Below is a small trained network, with its code and all its weights. Each question gives an input and a class and asks what happens when units are switched off, that is, made to give their printed mean instead of their output.

import numpy as np


def w(rows, s, z=0):
    codes = np.array(rows[::2]) - 128.0
    scale = np.full(codes.shape[1], s)
    scale[-1] = z or s
    return codes * scale


def f(y):
    return y / 2 * (1 + np.tanh(0.7978845608 * (y + 0.044715 * y**3)))


def log_softmax(a):
    a = a - a.max(-1, keepdims=True)
    return a - np.log(np.exp(a).sum(-1, keepdims=True))


def net(x, mask):
    res = np.array(x, float).reshape(1, 4) / 4 @ E
    y = f(res @ A[0][:, :-1].T + A[0][:, -1])
    res = res + np.where(mask, y, B[0][:, -1]) @ B[0][:, :-1]
    return log_softmax(res[-1] @ U[:, :-1].T + U[:, -1])


A, B = {}, {}
E = w([
[92,217,2,104],'x0',
[234,77,80,43],'x1',
[128,197,203,58],'x2',
[127,126,128,125],'x3',
],0.0083)
A[0] = w([
[63,119,139,136,84],'N1',
[60,128,142,154,112],'N2',
[70,122,147,227,103],'N3',
[248,93,159,44,138],'N4',
[126,181,75,121,96],'N5',
[128,195,189,52,128],'N6',
[102,166,105,91,123],'N7',
[122,32,196,132,87],'N8',
[110,179,68,135,170],'N9',
[96,58,79,148,105],'N10',
[125,94,195,107,110],'N11',
[105,39,55,211,106],'N12',
[187,83,99,109,83],'N13',
[73,141,77,82,107],'N14',
[157,82,169,153,103],'N15',
[127,156,55,139,82],'N16',
[37,96,128,165,97],'N17',
[104,147,52,100,134],'N18',
[161,117,187,133,191],'N19',
[133,240,199,193,120],'N20',
[154,107,162,170,129],'N21',
[103,94,111,88,254],'N22',
[143,188,83,156,96],'N23',
[142,206,88,136,119],'N24',
],0.012,0.0095)
B[0] = w([
[212,120,148,28,137],'N1',
[196,82,108,83,161],'N2',
[166,93,78,82,187],'N3',
[135,120,93,104,255],'N4',
[103,110,176,111,176],'N5',
[40,192,47,92,209],'N6',
[97,122,165,142,170],'N7',
[109,120,161,111,199],'N8',
[150,84,139,150,218],'N9',
[64,217,111,63,159],'N10',
[112,134,161,129,174],'N11',
[44,255,114,82,201],'N12',
[163,100,144,52,169],'N13',
[122,109,177,125,174],'N14',
[79,108,191,100,170],'N15',
[126,100,190,88,168],'N16',
[154,89,117,90,162],'N17',
[106,88,182,139,201],'N18',
[73,124,135,174,211],'N19',
[159,89,52,82,207],'N20',
[140,117,165,145,162],'N21',
[127,72,61,187,242],'N22',
[120,115,191,113,162],'N23',
[133,98,195,144,186],'N24',
],0.0091,0.0096)
U = w([
[44,221,104,83,76],'0',
[196,95,98,52,52],'1',
[94,113,228,140,79],'2',
[90,105,90,160,255],'3',
[165,151,94,250,172],'4',
],0.015,0.0085)

Each question gives the input, the list of numbers given to net, and the class t.
The units are the neurons (one row each of A and B). Each row of codes is followed by its name. A weight is (code - 128) times the scale printed after its matrix; where a second scale follows, it is the last column's (A, B and U).
mask holds one flag per neuron, in row order. A switched-off neuron (its flag False) gives its mean, the last column of its row in B, instead of its output. The means were averaged over made-up inputs and are rounded, as every weight is.
A unit's drop is (log p(t) with every unit on - log p(t) with that unit switched off) / (log p(t) with every unit on - log p(t) with every unit switched off).
The circuit of an input: a set's keep is (log p(t) with only the set's units on - log p(t) with every unit switched off) / (log p(t) with every unit on - log p(t) with every unit switched off). Starting from the 12 units with the biggest drops (on a tie, the unit counted first), units are removed one at a time, each time the one whose removal leaves the highest keep (on an exact tie, the one counted first), for as long as the keep stays at least 0.8.
circuit, biggest first: the units of the circuit, biggest drop first
most important unit: the unit with the biggest drop
top k neurons: the k neurons with the biggest drops, biggest first
drop when u is switched off: that unit's drop, to one decimal
input [1,1,-2,0], class 4: most important unit => N6
input [-2,-6,-6,-2], class 0: top 2 neurons => (N12, N10)
input [1,-8,6,-5], class 1: circuit, biggest first => (N20, N2)
input [-4,-5,4,7], class 3: top 2 neurons => (N12, N19)
input [-7,5,-5,5], class 2: top 3 neurons => (N15, N6, N8)
input [-6,-7,-1,2], class 1: top 2 neurons => (N3, N20)
input [7,5,-7,5], class 0: top 2 neurons => (N12, N10)
input [-3,-5,4,-2], class 1: top 2 neurons => (N20, N12)
input [-6,3,-5,-1], class 2: top 2 neurons => (N6, N15)
input [4,-8,-6,6], class 1: top 2 neurons => (N3, N2)
input [4,-2,3,-2], class 2: drop when N3 is switched off => 0.2
input [-6,2,-7,0], class 0: drop when N13 is switched off => 0.0
input [8,2,7,-7], class 2: drop when N12 is switched off => 0.1
input [-6,2,7,6], class 0: circuit, biggest first => (N6)
